Below is a small trained network, with its code and all its weights. Each question gives an input and a target symbol and asks what happens when units are switched off, that is, made to give their printed mean instead of their output.

import numpy as np


def w(rows, s, z=0):
    codes = np.array(rows[::2]) - 128.0
    scale = np.full(codes.shape[1], s)
    scale[-1] = z or s
    return codes * scale


def norm(h):
    return h / np.sqrt((h * h).mean(-1, keepdims=True) + 1e-5)


def f(y):
    return y / 2 * (1 + np.tanh(0.7978845608 * (y + 0.044715 * y**3)))


def softmax(a):
    e = np.exp(a - a.max(-1, keepdims=True))
    return e / e.sum(-1, keepdims=True)


def log_softmax(a):
    a = a - a.max(-1, keepdims=True)
    return a - np.log(np.exp(a).sum(-1, keepdims=True))


def net(x, mask):
    ids = ['Ξαθμτψ'.index(c) for c in x.split()]
    T = len(ids)
    res = E[ids] + P[:T]
    u = 0
    for l in range(2):
        q, k, v = (norm(res) @ M[l].T for M in (Q, K, V))
        z = softmax(np.where(np.tri(T) > 0, q @ k.T / 2**0.5, -1e9)) @ v
        res = res + np.where(mask[u], z, O[l][:, -1]) @ O[l][:, :-1]
        u += 1
        y = f(norm(res) @ A[l][:, :-1].T + A[l][:, -1])
        res = res + np.where(mask[u : u + 8], y, B[l][:, -1]) @ B[l][:, :-1]
        u += 8
    return log_softmax(norm(res)[-1] @ U[:, :-1].T + U[:, -1])


Q, K, V, O, A, B = {}, {}, {}, {}, {}, {}
E = w([
[88,110,162,85,92,70,122,49],'Ξ',
[176,210,41,137,111,182,48,137],'α',
[198,29,3,124,92,71,221,100],'θ',
[124,148,178,176,107,69,92,154],'μ',
[143,124,110,79,115,116,64,147],'τ',
[133,155,46,101,56,213,63,110],'ψ',
],0.014)
P = w([
[69,155,86,13,10,24,1,184],'0',
[168,56,112,78,106,102,76,104],'1',
[128,112,113,73,167,91,113,130],'2',
[172,56,80,166,176,110,145,116],'3',
[88,124,78,85,191,92,187,155],'4',
[124,88,58,153,205,100,187,146],'5',
[157,89,49,211,229,104,175,154],'6',
],0.0052)
Q[0] = w([
[199,179,138,95,232,146,207,152],'0.h0',
[214,2,68,7,155,97,150,210],'0.h0',
],0.0073)
K[0] = w([
[228,149,108,178,255,159,145,205],'0.h0',
[104,93,60,65,182,154,253,92],'0.h0',
],0.005)
V[0] = w([
[99,88,151,212,112,79,161,255],'0.h0',
[70,68,125,97,111,115,122,109],'0.h0',
],0.0046)
O[0] = w([
[205,117,70,51,96,49,174,8,59],'0.h0',
[254,234,202,168,66,156,175,94,252],'0.h0',
],0.0078,0.002)
A[0] = w([
[168,192,68,114,132,138,98,100,153],'0.n0',
[131,77,89,165,120,167,196,126,245],'0.n1',
[141,128,151,183,112,70,158,94,32],'0.n2',
[145,159,172,172,162,113,156,235,154],'0.n3',
[122,107,155,130,117,90,97,77,193],'0.n4',
[178,254,97,104,74,148,62,215,196],'0.n5',
[120,132,75,144,106,233,118,131,113],'0.n6',
[113,107,102,126,124,183,50,187,4],'0.n7',
],0.008,0.0011)
B[0] = w([
[178,100,141,137,131,1,209,176,185],'0.n0',
[185,132,192,141,140,193,128,181,167],'0.n1',
[79,209,177,119,156,133,135,167,176],'0.n2',
[239,126,109,93,47,86,54,32,136],'0.n3',
[135,144,77,87,205,202,91,150,166],'0.n4',
[149,59,117,156,69,83,156,61,254],'0.n5',
[217,252,133,139,123,63,159,110,178],'0.n6',
[74,171,209,174,141,146,148,165,181],'0.n7',
],0.006,0.0084)
Q[1] = w([
[142,93,2,79,129,159,89,198],'1.h0',
[61,81,149,191,109,80,143,133],'1.h0',
],0.0063)
K[1] = w([
[156,70,159,175,194,112,164,163],'1.h0',
[47,119,121,111,167,185,162,3],'1.h0',
],0.0044)
V[1] = w([
[159,126,80,102,95,131,104,254],'1.h0',
[195,81,165,144,111,119,139,132],'1.h0',
],0.0074)
O[1] = w([
[23,89,162,169,181,196,93,48,204],'1.h0',
[173,68,150,2,162,177,189,107,254],'1.h0',
],0.0084,0.0035)
A[1] = w([
[129,24,183,145,59,188,119,193,56],'1.n0',
[62,107,194,68,194,163,116,39,91],'1.n1',
[135,195,93,167,182,99,197,219,155],'1.n2',
[125,80,81,153,145,76,127,118,149],'1.n3',
[139,159,112,137,53,115,84,128,102],'1.n4',
[148,254,114,154,156,112,112,141,170],'1.n5',
[131,116,157,78,102,92,134,170,191],'1.n6',
[151,13,105,112,167,146,157,104,5],'1.n7',
],0.009,0.0023)
B[1] = w([
[56,173,222,166,97,130,92,198,154],'1.n0',
[190,89,62,173,98,76,172,116,218],'1.n1',
[38,125,199,72,123,145,2,189,173],'1.n2',
[104,136,85,135,155,233,137,172,196],'1.n3',
[198,71,98,120,140,84,193,69,193],'1.n4',
[76,171,166,160,141,206,158,136,217],'1.n5',
[110,181,157,164,182,191,106,135,184],'1.n6',
[138,144,84,77,152,152,136,158,254],'1.n7',
],0.0087,0.0055)
U = w([
[75,154,166,124,100,135,62,158,228],'Ξ',
[106,181,120,121,128,139,75,112,81],'α',
[148,147,100,68,138,180,119,150,175],'θ',
[187,163,122,136,78,36,146,100,135],'μ',
[125,254,137,183,177,138,154,124,91],'τ',
[122,160,133,126,127,129,111,110,3],'ψ',
],0.009,0.0045)

Each question gives the input, a string of symbols that net reads in full, and the target symbol t.
The units are the heads (2 rows each of Q, K, V and O) and the neurons (one row each of A and B). Each row of codes is followed by its name. A weight is (code - 128) times the scale printed after its matrix; where a second scale follows, it is the last column's (O, A, B and U).
mask holds one flag per unit, layer by layer, with each layer's heads first. A switched-off unit (its flag False) gives its mean, the last column of its rows in O or B, instead of its output. The means were averaged over made-up inputs and are rounded, as every weight is.
A unit's drop is (log p(t) with every unit on - log p(t) with that unit switched off) / (log p(t) with every unit on - log p(t) with every unit switched off).
The circuit of an input: a set's keep is (log p(t) with only the set's units on - log p(t) with every unit switched off) / (log p(t) with every unit on - log p(t) with every unit switched off). Starting from the 12 units with the biggest drops (on a tie, the unit counted first), units are removed one at a time, each time the one whose removal leaves the highest keep (on an exact tie, the one counted first), for as long as the keep stays at least 0.8.
units of the circuit, in order: the units of the circuit, biggest drop first
unit that matters most: the unit with the biggest drop
top k neurons: the k neurons with the biggest drops, biggest first
top k neurons in layer l: the k neurons of layer l with the biggest drops, biggest first
drop of u: that unit's drop, to one decimal
input α ψ μ μ ψ, target τ: top 4 neurons	(0.n6, 1.n5, 0.n7, 0.n5)
input μ Ξ τ, target μ: unit that matters most	0.n5
input μ θ Ξ θ Ξ τ, target μ: units of the circuit, in order	(0.n5, 0.n4)
input τ θ α Ξ θ Ξ Ξ, target Ξ: top 2 neurons	(1.n2, 0.n1)
input ψ θ θ θ τ ψ, target τ: top 2 neurons in layer 0	(0.n7, 0.n6)
input μ ψ μ α, target μ: units of the circuit, in order	(0.n5, 0.n0)
input τ Ξ α θ α θ α, target Ξ: top 2 neurons in layer 1	(1.n2, 1.n1)
input τ τ τ, target Ξ: top 4 neurons	(1.n0, 0.n7, 0.n5, 0.n6)
input τ μ τ μ τ, target Ξ: units of the circuit, in order	(0.n6, 1.n0, 0.h0)
input Ξ τ ψ ψ α, target μ: top 3 neurons	(0.n5, 0.n3, 0.n2)
input α μ ψ ψ ψ, target Ξ: units of the circuit, in order	(0.n7, 1.n2, 0.n3, 0.n0)
input ψ μ θ μ ψ μ, target Ξ: top 3 neurons	(0.n2, 0.n5, 1.n2)
input Ξ θ α τ α ψ α, target Ξ: top 3 neurons in layer 0	(0.n7, 0.n0, 0.n6)
input τ α ψ Ξ μ, target μ: units of the circuit, in order	(0.n3)
input θ θ μ, target μ: top 2 neurons in layer 0	(0.n6, 0.n5)
input θ μ τ μ θ μ, target Ξ: top 3 neurons	(0.n2, 1.n2, 0.n5)
input ψ Ξ Ξ α θ τ Ξ, target Ξ: top 2 neurons in layer 0	(0.n1, 0.n2)
input μ Ξ θ ψ Ξ, target τ: top 2 neurons in layer 0	(0.n0, 0.n4)
input τ Ξ θ ψ Ξ θ, target θ: drop of 0.n5	0.1
input μ ψ Ξ τ Ξ, target τ: drop of 0.n2	-0.1
input μ τ ψ, target μ: drop of 0.n6	0.2
